Below are the code and all the weights of a small trained network. Each question names an input and a class and asks about switching units off, where a switched-off unit gives its printed mean instead of its output.

import numpy as np


def w(rows, s, z=0):
    codes = np.array(rows[::2]) - 128.0
    scale = np.full(codes.shape[1], s)
    scale[-1] = z or s
    return codes * scale


def f(y):
    return np.maximum(y, 0)


def log_softmax(a):
    a = a - a.max(-1, keepdims=True)
    return a - np.log(np.exp(a).sum(-1, keepdims=True))


def net(x, mask):
    res = np.array(x, float).reshape(1, 7) / 4 @ E
    y = f(res @ A[0][:, :-1].T + A[0][:, -1])
    res = res + np.where(mask, y, B[0][:, -1]) @ B[0][:, :-1]
    return log_softmax(res[-1] @ U[:, :-1].T + U[:, -1])


A, B = {}, {}
E = w([
[81,116,198,110,113,88,242,106,109,30,159,170],'x0',
[71,135,153,120,145,192,70,23,33,149,186,138],'x1',
[182,109,76,95,77,72,210,64,51,187,98,62],'x2',
[48,151,93,133,204,113,186,182,121,167,198,34],'x3',
[101,87,131,77,78,216,197,146,173,201,136,170],'x4',
[136,144,227,67,170,144,120,108,160,135,61,44],'x5',
[97,254,183,200,26,155,148,169,90,160,88,95],'x6',
],0.0069)
A[0] = w([
[64,249,181,190,30,176,143,164,75,178,104,83,40],'N0',
[47,164,90,139,197,111,176,198,140,150,183,48,96],'N1',
[145,54,96,43,212,123,122,85,151,117,161,142,48],'N2',
[114,119,195,94,144,118,148,101,134,106,101,92,93],'N3',
[134,138,195,63,167,146,123,101,165,132,76,60,126],'N4',
[102,92,128,70,75,225,180,153,181,211,130,164,126],'N5',
[191,118,88,83,95,74,192,72,55,178,100,90,36],'N6',
[238,106,153,123,48,136,70,74,157,71,45,232,107],'N7',
[187,127,104,148,111,62,168,224,200,135,83,127,67],'N8',
[76,118,97,115,198,113,159,176,123,144,173,63,55],'N9',
[70,149,175,167,185,190,52,198,202,75,150,183,75],'N10',
[137,126,208,75,155,148,124,112,156,145,78,67,91],'N11',
[190,126,109,139,102,53,167,244,220,115,76,121,51],'N12',
[117,109,44,180,111,116,139,140,110,127,179,177,61],'N13',
[72,137,152,119,147,185,94,41,38,151,170,138,43],'N14',
[139,144,201,78,157,144,127,107,145,144,87,67,74],'N15',
[176,118,86,91,80,75,193,61,68,168,107,61,99],'N16',
[97,87,134,66,75,226,195,153,180,202,131,171,131],'N17',
[84,146,180,150,166,172,79,179,183,73,174,173,66],'N18',
[133,114,54,188,87,104,138,124,99,141,175,176,81],'N19',
[115,108,46,203,92,118,138,146,100,132,186,196,93],'N20',
[199,137,35,151,160,173,5,164,162,254,81,82,114],'N21',
[165,160,128,191,174,37,77,127,96,63,109,101,106],'N22',
[138,31,77,54,205,125,109,91,150,116,171,134,4],'N23',
[92,132,139,129,118,192,73,35,58,166,177,136,53],'N24',
[101,121,182,97,127,54,220,113,136,41,148,170,110],'N25',
],0.0067,0.0027)
B[0] = w([
[236,150,156,215,86,69,155,138,252,106,115,186,236],'N0',
[160,60,204,117,45,151,107,53,84,214,183,105,217],'N1',
[189,168,168,200,68,79,165,149,221,117,105,171,203],'N2',
[116,159,120,89,112,121,125,191,115,123,147,164,165],'N3',
[135,199,95,54,113,111,85,197,107,131,184,177,193],'N4',
[114,178,126,177,191,55,47,55,72,79,149,96,216],'N5',
[59,113,69,120,109,135,136,118,179,146,47,106,207],'N6',
[141,70,196,98,50,174,123,65,66,222,210,83,238],'N7',
[157,142,113,104,187,203,160,109,134,75,145,55,201],'N8',
[172,82,191,112,49,150,114,74,106,191,175,97,191],'N9',
[57,107,53,107,76,132,126,78,194,171,25,77,227],'N10',
[125,193,92,60,113,117,82,188,128,132,187,158,185],'N11',
[169,124,97,104,199,212,155,109,141,88,162,45,212],'N12',
[128,183,113,66,102,130,88,172,142,128,162,135,181],'N13',
[183,135,95,112,194,222,199,154,175,63,127,56,210],'N14',
[133,198,85,52,111,110,90,196,133,141,163,163,178],'N15',
[41,118,61,119,102,119,122,113,181,130,36,107,216],'N16',
[108,187,132,179,185,61,40,52,61,83,144,107,219],'N17',
[72,103,65,120,98,131,141,112,170,161,51,100,206],'N18',
[122,187,102,56,114,134,92,194,126,125,147,136,186],'N19',
[127,208,101,34,114,120,76,203,128,137,177,151,198],'N20',
[27,71,232,180,136,109,254,208,30,71,123,193,254],'N21',
[112,178,126,159,161,71,54,46,81,114,153,92,195],'N22',
[208,175,163,206,65,80,158,148,232,105,104,162,204],'N23',
[163,129,117,129,178,209,186,137,147,60,136,53,212],'N24',
[69,92,194,138,143,139,201,163,68,103,133,155,204],'N25',
],0.0063,0.0086)
U = w([
[240,142,148,201,92,74,147,150,214,117,109,173,69],'0',
[184,122,103,110,204,254,159,129,143,73,137,65,73],'1',
[30,108,64,110,97,125,117,103,164,173,34,111,115],'2',
[174,87,182,109,68,160,108,71,80,236,185,116,123],'3',
[129,172,97,43,125,110,72,223,114,131,173,175,147],'4',
[42,92,185,161,153,111,202,184,55,82,123,183,254],'5',
[124,155,120,180,197,37,36,48,76,89,141,109,197],'6',
[163,81,88,126,208,135,106,134,100,189,103,193,1],'7',
],0.0094,0.0027)

Each question gives the input, the list of numbers given to net, and the class t.
The units are the neurons (one row each of A and B). Each row of codes is followed by its name. A weight is (code - 128) times the scale printed after its matrix; where a second scale follows, it is the last column's (A, B and U).
mask holds one flag per neuron, in row order. A switched-off neuron (its flag False) gives its mean, the last column of its row in B, instead of its output. The means were averaged over made-up inputs and are rounded, as every weight is.
A unit's drop is (log p(t) with every unit on - log p(t) with that unit switched off) / (log p(t) with every unit on - log p(t) with every unit switched off).
The circuit of an input: a set's keep is (log p(t) with only the set's units on - log p(t) with every unit switched off) / (log p(t) with every unit on - log p(t) with every unit switched off). Starting from the 12 units with the biggest drops (on a tie, the unit counted first), units are removed one at a time, each time the one whose removal leaves the highest keep (on an exact tie, the one counted first), for as long as the keep stays at least 0.8.
units of the circuit, in order: the units of the circuit, biggest drop first
unit that matters most: the unit with the biggest drop
top k neurons: the k neurons with the biggest drops, biggest first
drop when u is switched off: that unit's drop, to one decimal
input [6,-5,4,-6,1,-7,3], class 4: units of the circuit, in order => N20, N19
input [3,2,-6,0,-6,-1,-5], class 2: units of the circuit, in order => N10, N18
input [-6,0,-5,-6,-1,-3,4], class 3: top 4 neurons => N7, N16, N6, N25
input [6,2,-8,1,7,-1,6], class 2: top 3 neurons => N10, N18, N21
input [-4,-8,3,3,-8,2,-1], class 1: units of the circuit, in order => N12
input [-2,8,-3,-5,8,-2,1], class 1: top 2 neurons => N14, N24
input [0,6,-3,4,3,-6,1], class 1: top 2 neurons => N14, N24
input [-3,-3,7,-7,-1,-1,-6], class 2: top 2 neurons => N16, N6
input [8,6,6,-1,-5,-8,1], class 4: top 4 neurons => N20, N21, N19, N13
input [5,-2,1,-6,8,-6,-7], class 6: top 3 neurons => N17, N5, N0
input [7,-7,1,-2,8,-2,6], class 6: top 2 neurons => N17, N5
input [-6,3,6,6,0,7,4], class 4: top 3 neurons => N4, N15, N11
input [-7,-4,6,-1,1,-3,-2], class 5: top 2 neurons => N21, N10
input [-8,-5,-4,-8,1,-3,-6], class 3: units of the circuit, in order => N7
input [-4,4,7,1,-6,-3,-3], class 2: units of the circuit, in order => N16, N6
input [-8,3,8,0,3,2,6], class 2: top 3 neurons => N16, N6, N25
input [-4,5,2,-4,1,4,2], class 1: top 3 neurons => N24, N14, N1
input [2,1,-6,-5,-8,8,-6], class 4: units of the circuit, in order => N4, N11
input [-7,-2,-2,-2,8,-6,-1], class 6: top 2 neurons => N5, N17
input [0,-2,0,8,1,-3,2], class 3: unit that matters most => N1
input [-3,5,-5,8,-5,-6,4], class 3: top 2 neurons => N1, N9
input [5,-5,-3,-5,-2,4,4], class 1: units of the circuit, in order => N12, N8
input [2,2,3,2,-1,0,6], class 0: drop when N0 is switched off => 0.8
input [6,5,-1,-4,-4,0,-8], class 0: drop when N21 is switched off => 0.1
input [4,3,6,6,1,0,3], class 2: drop when N6 is switched off => 0.8
input [7,5,-2,5,-2,-4,7], class 0: drop when N0 is switched off => 1.0
input [3,0,-4,7,-1,-8,-8], class 0: units of the circuit, in order => N23
